Below is a small trained network, with its code and all its weights. Each question gives an input and a target symbol and asks what happens when units are switched off, that is, made to give their printed mean instead of their output.

import numpy as np


def w(rows, s, z=0):
    codes = np.array(rows[::2]) - 128.0
    scale = np.full(codes.shape[1], s)
    scale[-1] = z or s
    return codes * scale


def f(y):
    return np.maximum(y, 0)


def softmax(a):
    e = np.exp(a - a.max(-1, keepdims=True))
    return e / e.sum(-1, keepdims=True)


def log_softmax(a):
    a = a - a.max(-1, keepdims=True)
    return a - np.log(np.exp(a).sum(-1, keepdims=True))


def net(x, mask):
    ids = ['ΔΞΠΣΨβγεζηθλμτφω'.index(c) for c in x.split()]
    T = len(ids)
    res = E[ids] + P[:T]
    u = 0
    for l in range(3):
        r = res
        for j in range(3):
            rows = slice(2 * j, 2 * j + 2)
            q, k, v = (r @ M[l][rows].T for M in (Q, K, V))
            z = softmax(np.where(np.tri(T) > 0, q @ k.T / 2**0.5, -1e9)) @ v
            o = O[l][rows]
            res = res + np.where(mask[u + j], z, o[:, -1]) @ o[:, :-1]
        u += 3
        y = f(res @ A[l][:, :-1].T + A[l][:, -1])
        res = res + np.where(mask[u : u + 8], y, B[l][:, -1]) @ B[l][:, :-1]
        u += 8
    return log_softmax(res[-1] @ U[:, :-1].T + U[:, -1])


Q, K, V, O, A, B = {}, {}, {}, {}, {}, {}
E = w([
[165,126,78,121,119,73],'Δ',
[102,95,70,114,134,153],'Ξ',
[83,164,84,131,113,93],'Π',
[88,144,132,87,223,73],'Σ',
[128,98,108,214,181,183],'Ψ',
[25,74,83,128,202,77],'β',
[82,124,106,153,233,104],'γ',
[151,206,131,55,135,111],'ε',
[149,199,131,155,129,206],'ζ',
[199,115,89,117,84,166],'η',
[159,248,43,52,158,137],'θ',
[163,85,140,73,187,172],'λ',
[122,144,108,50,122,59],'μ',
[153,123,116,72,93,167],'τ',
[150,167,138,150,164,122],'φ',
[93,129,129,35,142,171],'ω',
],0.015)
P = w([
[91,104,173,172,26,78],'0',
[135,142,53,160,152,217],'1',
[141,139,52,180,142,196],'2',
[122,148,64,200,143,175],'3',
[119,163,161,204,119,142],'4',
[117,154,154,204,116,145],'5',
[108,161,156,193,111,150],'6',
[140,149,114,188,123,177],'7',
[111,162,160,202,112,153],'8',
[113,177,169,206,109,148],'9',
[84,168,205,216,81,106],'10',
[102,174,130,164,102,191],'11',
[95,170,107,178,105,185],'12',
[123,192,48,142,122,255],'13',
],0.006)
Q[0] = w([
[120,141,67,107,146,136],'0.h0',
[114,98,182,136,90,105],'0.h0',
[40,92,133,123,98,169],'0.h1',
[140,55,174,207,78,55],'0.h1',
[125,174,206,184,68,79],'0.h2',
[95,48,167,144,1,23],'0.h2',
],0.027)
K[0] = w([
[101,102,169,142,99,123],'0.h0',
[110,148,67,104,155,148],'0.h0',
[157,90,86,161,178,131],'0.h1',
[111,225,91,173,190,167],'0.h1',
[160,171,21,204,97,64],'0.h2',
[4,191,44,171,143,135],'0.h2',
],0.029)
V[0] = w([
[180,66,152,86,103,47],'0.h0',
[164,67,12,139,157,131],'0.h0',
[173,172,121,120,151,128],'0.h1',
[74,111,140,127,101,144],'0.h1',
[127,156,110,135,152,133],'0.h2',
[127,144,90,130,107,113],'0.h2',
],0.011)
O[0] = w([
[193,254,188,144,85,166,38],'0.h0',
[91,203,119,92,9,167,136],'0.h0',
[137,115,87,197,131,102,115],'0.h1',
[109,117,166,99,132,138,130],'0.h1',
[129,132,81,122,128,128,136],'0.h2',
[172,149,90,91,183,161,7],'0.h2',
],0.0046,0.0021)
A[0] = w([
[194,134,254,145,102,65,88],'0.n0',
[140,193,49,191,138,112,32],'0.n1',
[175,165,69,114,156,115,88],'0.n2',
[50,176,186,148,198,130,71],'0.n3',
[101,209,83,91,171,143,92],'0.n4',
[136,18,127,130,8,160,114],'0.n5',
[135,101,90,113,152,210,3],'0.n6',
[213,101,132,29,123,79,151],'0.n7',
],0.0081,0.0035)
B[0] = w([
[203,142,112,177,250,103,150],'0.n0',
[142,152,89,5,196,201,221],'0.n1',
[92,53,188,109,127,82,186],'0.n2',
[184,232,180,96,166,212,226],'0.n3',
[217,15,181,157,98,82,254],'0.n4',
[139,205,5,65,195,254,194],'0.n5',
[73,202,165,148,110,40,225],'0.n6',
[43,58,225,195,58,127,243],'0.n7',
],0.0064,0.0019)
Q[1] = w([
[132,43,121,114,129,52],'1.h0',
[19,137,253,137,129,208],'1.h0',
[139,90,193,146,140,166],'1.h1',
[108,94,153,149,66,110],'1.h1',
[110,162,100,113,110,70],'1.h2',
[145,81,87,112,200,148],'1.h2',
],0.014)
K[1] = w([
[129,193,133,28,244,86],'1.h0',
[176,254,227,221,222,220],'1.h0',
[54,148,38,103,122,128],'1.h1',
[219,188,93,120,200,120],'1.h1',
[206,116,164,157,124,171],'1.h2',
[78,243,179,171,52,77],'1.h2',
],0.0086)
V[1] = w([
[135,130,195,187,87,190],'1.h0',
[170,19,134,83,146,163],'1.h0',
[85,46,236,139,163,195],'1.h1',
[165,192,223,22,133,145],'1.h1',
[11,219,121,101,117,67],'1.h2',
[173,172,173,255,160,62],'1.h2',
],0.011)
O[1] = w([
[151,66,108,175,67,151,161],'1.h0',
[37,151,179,114,99,147,164],'1.h0',
[109,23,254,175,118,167,253],'1.h1',
[226,136,212,82,117,158,159],'1.h1',
[160,163,134,218,115,2,102],'1.h2',
[187,27,70,51,246,110,112],'1.h2',
],0.0067,0.0042)
A[1] = w([
[122,118,74,91,160,186,104],'1.n0',
[152,33,102,171,39,139,91],'1.n1',
[41,138,102,140,125,116,68],'1.n2',
[176,161,119,254,191,210,92],'1.n3',
[210,86,50,159,106,99,121],'1.n4',
[86,178,109,84,82,107,1],'1.n5',
[200,143,115,223,168,147,55],'1.n6',
[111,212,155,135,142,152,230],'1.n7',
],0.0087,0.0056)
B[1] = w([
[175,96,80,209,163,125,180],'1.n0',
[88,168,115,77,129,137,172],'1.n1',
[153,137,172,105,104,150,155],'1.n2',
[84,65,126,1,85,106,211],'1.n3',
[154,139,65,84,128,111,146],'1.n4',
[86,198,116,145,190,158,137],'1.n5',
[124,161,137,28,137,118,154],'1.n6',
[197,39,85,232,141,128,255],'1.n7',
],0.0097,0.0054)
Q[2] = w([
[141,126,127,124,126,90],'2.h0',
[110,189,113,118,122,138],'2.h0',
[128,203,79,114,149,149],'2.h1',
[179,47,82,148,92,106],'2.h1',
[86,252,166,90,147,154],'2.h2',
[130,179,136,133,152,163],'2.h2',
],0.024)
K[2] = w([
[136,93,129,126,154,128],'2.h0',
[190,102,160,129,130,115],'2.h0',
[133,133,68,98,112,73],'2.h1',
[64,124,202,150,144,145],'2.h1',
[88,153,115,134,145,255],'2.h2',
[107,117,153,125,140,173],'2.h2',
],0.023)
V[2] = w([
[103,178,94,126,139,253],'2.h0',
[234,131,99,134,75,154],'2.h0',
[153,63,98,183,63,25],'2.h1',
[128,95,135,160,105,52],'2.h1',
[120,78,7,103,96,127],'2.h2',
[107,119,105,76,107,252],'2.h2',
],0.0073)
O[2] = w([
[172,150,45,185,158,195,251],'2.h0',
[174,139,116,98,126,224,175],'2.h0',
[73,191,168,104,110,215,4],'2.h1',
[93,183,167,113,139,175,66],'2.h1',
[31,129,120,1,50,154,242],'2.h2',
[142,8,55,147,70,121,39],'2.h2',
],0.0051,0.0039)
A[2] = w([
[224,194,134,71,2,123,139],'2.n0',
[93,211,193,101,149,176,52],'2.n1',
[86,112,107,91,130,172,60],'2.n2',
[58,52,125,226,132,111,154],'2.n3',
[76,177,160,139,71,65,1],'2.n4',
[202,82,122,133,17,41,139],'2.n5',
[50,142,139,162,215,205,110],'2.n6',
[116,174,68,153,137,211,21],'2.n7',
],0.0073,0.0068)
B[2] = w([
[133,174,167,121,177,205,166],'2.n0',
[254,125,111,92,54,38,170],'2.n1',
[110,147,147,207,119,143,168],'2.n2',
[183,112,95,109,59,27,253],'2.n3',
[34,95,99,231,176,108,137],'2.n4',
[168,226,174,73,109,136,207],'2.n5',
[70,70,124,178,100,109,204],'2.n6',
[91,97,155,122,193,83,164],'2.n7',
],0.01,0.0065)
U = w([
[119,130,132,89,132,193,4],'Δ',
[119,160,98,202,131,196,115],'Ξ',
[80,204,174,100,104,92,148],'Π',
[136,116,164,156,254,104,82],'Σ',
[108,157,41,160,116,123,129],'Ψ',
[134,161,212,171,127,135,37],'β',
[102,197,110,124,165,100,219],'γ',
[112,88,118,95,208,119,164],'ε',
[87,103,101,145,138,54,11],'ζ',
[138,152,76,138,159,198,67],'η',
[118,197,64,161,148,120,255],'θ',
[183,110,117,87,151,118,164],'λ',
[137,134,178,113,229,138,93],'μ',
[139,94,157,132,112,155,215],'τ',
[54,74,100,65,153,144,92],'φ',
[118,56,195,149,128,148,144],'ω',
],0.0084,0.0067)

Each question gives the input, a string of symbols that net reads in full, and the target symbol t.
The units are the heads (2 rows each of Q, K, V and O) and the neurons (one row each of A and B). Each row of codes is followed by its name. A weight is (code - 128) times the scale printed after its matrix; where a second scale follows, it is the last column's (O, A, B and U).
mask holds one flag per unit, layer by layer, with each layer's heads first. A switched-off unit (its flag False) gives its mean, the last column of its rows in O or B, instead of its output. The means were averaged over made-up inputs and are rounded, as every weight is.
A unit's drop is (log p(t) with every unit on - log p(t) with that unit switched off) / (log p(t) with every unit on - log p(t) with every unit switched off).
The circuit of an input: a set's keep is (log p(t) with only the set's units on - log p(t) with every unit switched off) / (log p(t) with every unit on - log p(t) with every unit switched off). Starting from the 12 units with the biggest drops (on a tie, the unit counted first), units are removed one at a time, each time the one whose removal leaves the highest keep (on an exact tie, the one counted first), for as long as the keep stays at least 0.8.
circuit, biggest first: the units of the circuit, biggest drop first
unit that matters most: the unit with the biggest drop
top k neurons: the k neurons with the biggest drops, biggest first
k most important neurons of layer l: the k neurons of layer l with the biggest drops, biggest first
which heads matter: for each layer, one digit per head in row order, 1 if its drop is at least 0.15 and else 0, layers parted by /
input Π Π φ Σ μ λ θ, target Π: circuit, biggest first => 1.h2, 2.h0, 2.h1
input Σ μ Π φ, target Σ: circuit, biggest first => 2.h2, 0.h0, 1.h2
input φ ω μ β Π λ μ, target Π: which heads matter => 000 / 000 / 101
input Π Π Ξ λ β φ λ λ γ λ η ε, target Π: which heads matter => 000 / 111 / 111
input Δ Ξ λ λ λ λ φ λ Π Ξ λ Π φ μ, target Π: top 2 neurons => 0.n4, 1.n4
input λ β λ ζ Σ, target λ: top 2 neurons => 0.n3, 2.n5
input Π λ Σ ζ, target Π: circuit, biggest first => 1.h2, 2.h2, 2.h0, 1.n3
input Ξ Σ Ξ φ λ Ξ λ Ξ, target Ξ: unit that matters most => 1.n7
input ω φ Ψ λ λ Ξ φ, target ω: circuit, biggest first => 1.h2, 1.n7, 1.h1, 0.h1
input Π η φ λ β, target Π: circuit, biggest first => 1.h2, 2.h2, 2.h1, 2.h0
input λ λ φ λ λ λ φ λ Ψ ζ, target λ: which heads matter => 100 / 011 / 011
input Ψ ζ Ψ, target Ψ: circuit, biggest first => 0.h0, 1.h1, 2.n3
input ζ λ φ, target ζ: circuit, biggest first => 0.h0, 2.n3, 1.h1, 2.h0
input β μ θ μ λ λ Π λ λ λ, target β: circuit, biggest first => 1.h2, 2.h2, 0.h1, 0.h0
input Ψ β Π β, target ζ: circuit, biggest first => 1.h1, 2.n3
input ε Π Ξ Ψ, target ε: which heads matter => 100 / 001 / 000
input Ξ λ Σ ω λ Δ λ λ φ ε, target Ξ: top 2 neurons => 0.n5, 1.n7
input φ λ μ λ φ ζ φ φ β, target φ: unit that matters most => 2.h2
input λ β Ξ λ ζ φ ε β, target λ: top 2 neurons => 2.n3, 0.n7
input Σ λ μ Ξ φ ε, target Σ: which heads matter => 100 / 011 / 001
input λ Σ Π ζ Ξ λ Ξ φ φ Π Π Ξ ω θ, target λ: unit that matters most => 2.h1
input λ λ λ λ μ Ξ, target λ: top 2 neurons => 0.n7, 2.n3
input λ λ Π, target λ: 3 most important neurons of layer 0 => 0.n7, 0.n0, 0.n1
input φ Π λ φ ε Π Ψ Ξ, target φ: top 2 neurons => 1.n4, 0.n0
input φ λ λ β λ φ, target φ: 2 most important neurons of layer 1 => 1.n3, 1.n4
input λ φ Π ζ, target λ: top 2 neurons => 0.n7, 0.n1
input β Ξ λ φ, target β: top neuron => 1.n7
input λ λ φ λ Π λ Π η θ Π ε φ, target λ: 3 most important neurons of layer 1 => 1.n7, 1.n1, 1.n3
